[ 19   7  15  13  14 -15 -26   7   2   6   5  -9   0 -11 -29   3  -3   4
  -4  12  -3   1  25  -7  -9   3   0  -8 -14 -30 -17 -10  -7 -16   5 -12
  23 -10  -3   6  -6  -2  -5   9  -6   1  13 -10  -1 -13   8  13  22 -19
 -15] -> Z > S
[ 35   8   9   1  26   2 -35   5   3  18   1  -4   1 -18 -14 -20  -2   5
  -1  24   6   1  29  -6  -6   7   7  -9  -9  -7 -11 -17  -2 -19   1  -7
  12 -15  -5   2  -3  -6  18   7  -8 -16   5   0  -2  -3   6  12  12 -39
 -23] -> J > X
[ -1  26  -8  -8  16  16 -32   7   8  14  -5   3  -8 -17 -16  -4  -4  12
   1   5   8  -7  11   2  -4 -11  -3  -2  -7  -8 -10 -20   2  -2   1   3
   2   8   9  -7  -6  -7   8   9  -2 -26   0   6   5  -1  -5   7  10 -23
 -21] -> J > X
[  8  25   1 -31  19   9 -29  -9   7   7 -12   2  -5 -14  -9  -6  -8   1
  -4  12  -5 -16  15  -4 -24   9   9   7   1 -14   1 -20  10  -1   0  10
  -1   0  -2  -3 -11  -1  -2  -5  -9 -37  -4   7  -3  -6   0  15   6 -17
 -16] -> J > X
[  9  10  -2   2  -4  -2 -27   8   4  13   2  -2   5 -21  -2  -7   3 -11
   1  12   0  -7  22  -2  -9  15   3  -2 -12 -21   1 -10   0 -12   9 -12
  13   6  -3  -3  -2  -7  -6  13  -2  -9   0  -6   9 -14   3   0  10 -30
 -21] -> Z > G
[ 10  14  -3 -10  20 -12 -37 -16   0  -1 -10   1  -4 -24 -29   5  -9  17
   0   3   2  -2  17 -10   6 -19  -1   0   7  -8 -17 -25  10  10   4  -4
  11  -4   4 -25   5   8   5   1  -2 -42   0  13   7 -23  -9  12 -16 -37
 -22] -> J > R
[  9  25  -8  10  12   0 -23   2  12   9   6   1   6 -16 -16  -1  -1   0
  -1  -1   5 -11  18  -2  -3  10 -11  -5  -1 -32  -4 -14   2 -17   6  -3
  -2  -3  -3 -16   0  -4 -12   0  -3 -11  -2  -9 -13 -14  -3   5  23  -6
 -24] -> Z > G
[  0  18  -1   9  -9   7 -22   2   9   1   0  -1  10 -13 -11  -1   4  18
  -4  -6  -1 -11  18 -10  -4  24  -9  -5  11 -27   0 -13  -8  -2   9 -15
 -20   5  -4   8   6  -5 -31   0  -2   9  12 -12  11  -7   6   1  35 -10
 -10] -> Z > G
[  7  11   4   8  38   8 -23   9   7   7  -7   1 -12 -30   3 -12 -13   5
   6  16  -5 -10   9  -6  -9  30   0  13  -2 -15   6  -6  11 -15   8   3
  12  -9 -11   8   5   6  -6  -3 -11 -23   1   6  10 -15   3  12  -2 -55
 -33] -> J > X
[ 17  19   2   3  11   9 -36  -9   0   8  -3  -3 -10 -26  -9  -1 -11  -1
  -1  15   0  -4   9  -4  -7  -4 -15  -1 -16 -17 -13 -20   8   1  -2  -1
  18  -2   3  12  -2  -3   0   7 -13 -30   5   0   0 -12   8  18  -3 -40
 -20] -> J > X
[ -7  10  -4 -17  21 -12  -5  -5  -3  -3 -26  -1 -17   5 -17   5 -12   3
   1   6  -3 -16 -10  -5  -1   9   3   7  -6   5  -4  -3  11  -1  -2  20
  13  -5  10  -6  -3  -4   3  -9   6 -29   6   9   8 -13  -6  12  -8 -55
 -15] -> F > C
[ -1  22  -1 -10   3   5 -29  13  -4   7 -17   8  -8   9 -26  17   0  16
  -5  14   3  -3 -12  -2 -14  -4 -20   1 -19   0 -15   6  -1   1   1   5
   6  -2  11  16  -7  -6 -15   2  -3  -8  18   5   9   4   4   8  16 -45
  -6] -> F > C
[ -2  14   3 -22   9 -15 -19  -6  -7   4 -21   1 -24   8 -31   8 -11   7
  -1   6  -1 -14  -5  -4 -16  -2   6   4 -18 -10 -14   2  12  -3  -7  11
  -7 -13  23   9 -13   1  -4  -7   0 -34   9  18  10  -8   1  18  -2 -48
 -10] -> F > C
[ 15  24   1  -4  25  -2 -26   6   5   3  -8   0 -11 -29 -19  -6 -14  11
  -1  29  -3  -9  17  -4   2  -2  15  -2  -9 -20 -26 -37   4  -2  14  -2
   3  -6  11   4  12 -11   4   6  -5 -41  15   5   8 -12  -7  12   8 -53
 -28] -> J > R
[ 20   8   2   7   0  -9 -25  -5   0   8  -4  -5   8 -22  -9   2  -2  -3
  -5   7   1  -8  27  -5  -2   8   0  -3  12 -31  -1 -12  11  -3   8  -1
   6  -7  -6 -12  -5   2  -1 -10  -2 -24   4  -9  -3 -14   0  11   3  -7
 -15] -> Z > G
[  8  18  -4  -8   5   9 -29  -1   5  11  -6   5 -11 -14   4  -2  -5  -1
   5  12   1  -9   1   0 -23  -2  -7   7 -10  -8  -7 -12   8   4  -1   2
  -1  -4   7  16  -1  -4   0  -1  -8 -29  -2   6  -3   0   5  16   2 -40
 -12] -> J > X
[ -3  26  -8  -9  13  -3 -32  -8   1  11  -8   2  -9  -3 -34   4 -10  16
  -3   0   3 -14   5   1   4   2  -6  -6   4 -31 -16 -41   6  11  -8  -9
  -3   3  23 -16   1  -4  -5   8   7 -32   6  13   5 -13 -11  13   5 -19
 -21] -> J > X
[-12  15  -7  -3   6  14  -2   3  13  -3  -8  12   0  -8  13  -8  -2   5
  -1  -5   7 -11  -6  -3   9   8   4  -1   2   0  -2 -14   0  10   3   7
 -15   8  -2   0   9 -20   0   1   0 -15  -9   8   2   9  -6 -18  -4 -21
 -12] -> J > X
[  5  16   0   3   6  -1 -29  -1   9  10   3  -2  13 -16 -19  -2  -3   2
   0  -2   5  -6  20  -4   1   4   7 -13   4 -22  -9 -26   2  -4  -4 -14
  -4   7   2 -21  -1  -5   0   7  -4  -6  -2   3  -3  -4  -4   4  11  17
 -19] -> Z > G
[ 16   1  28  -1  23   7 -31  -9 -14   7 -13  -4 -19 -22 -10  -6 -14 -11
  -2  23 -20   1  23  -3 -14   0  -5  26 -16  -6  -5  12   7 -14  22  19
  24  -5 -17  28 -11  12  11  -7 -12 -42  15   7   5  -6   7  36 -16 -55
 -12] -> F > C
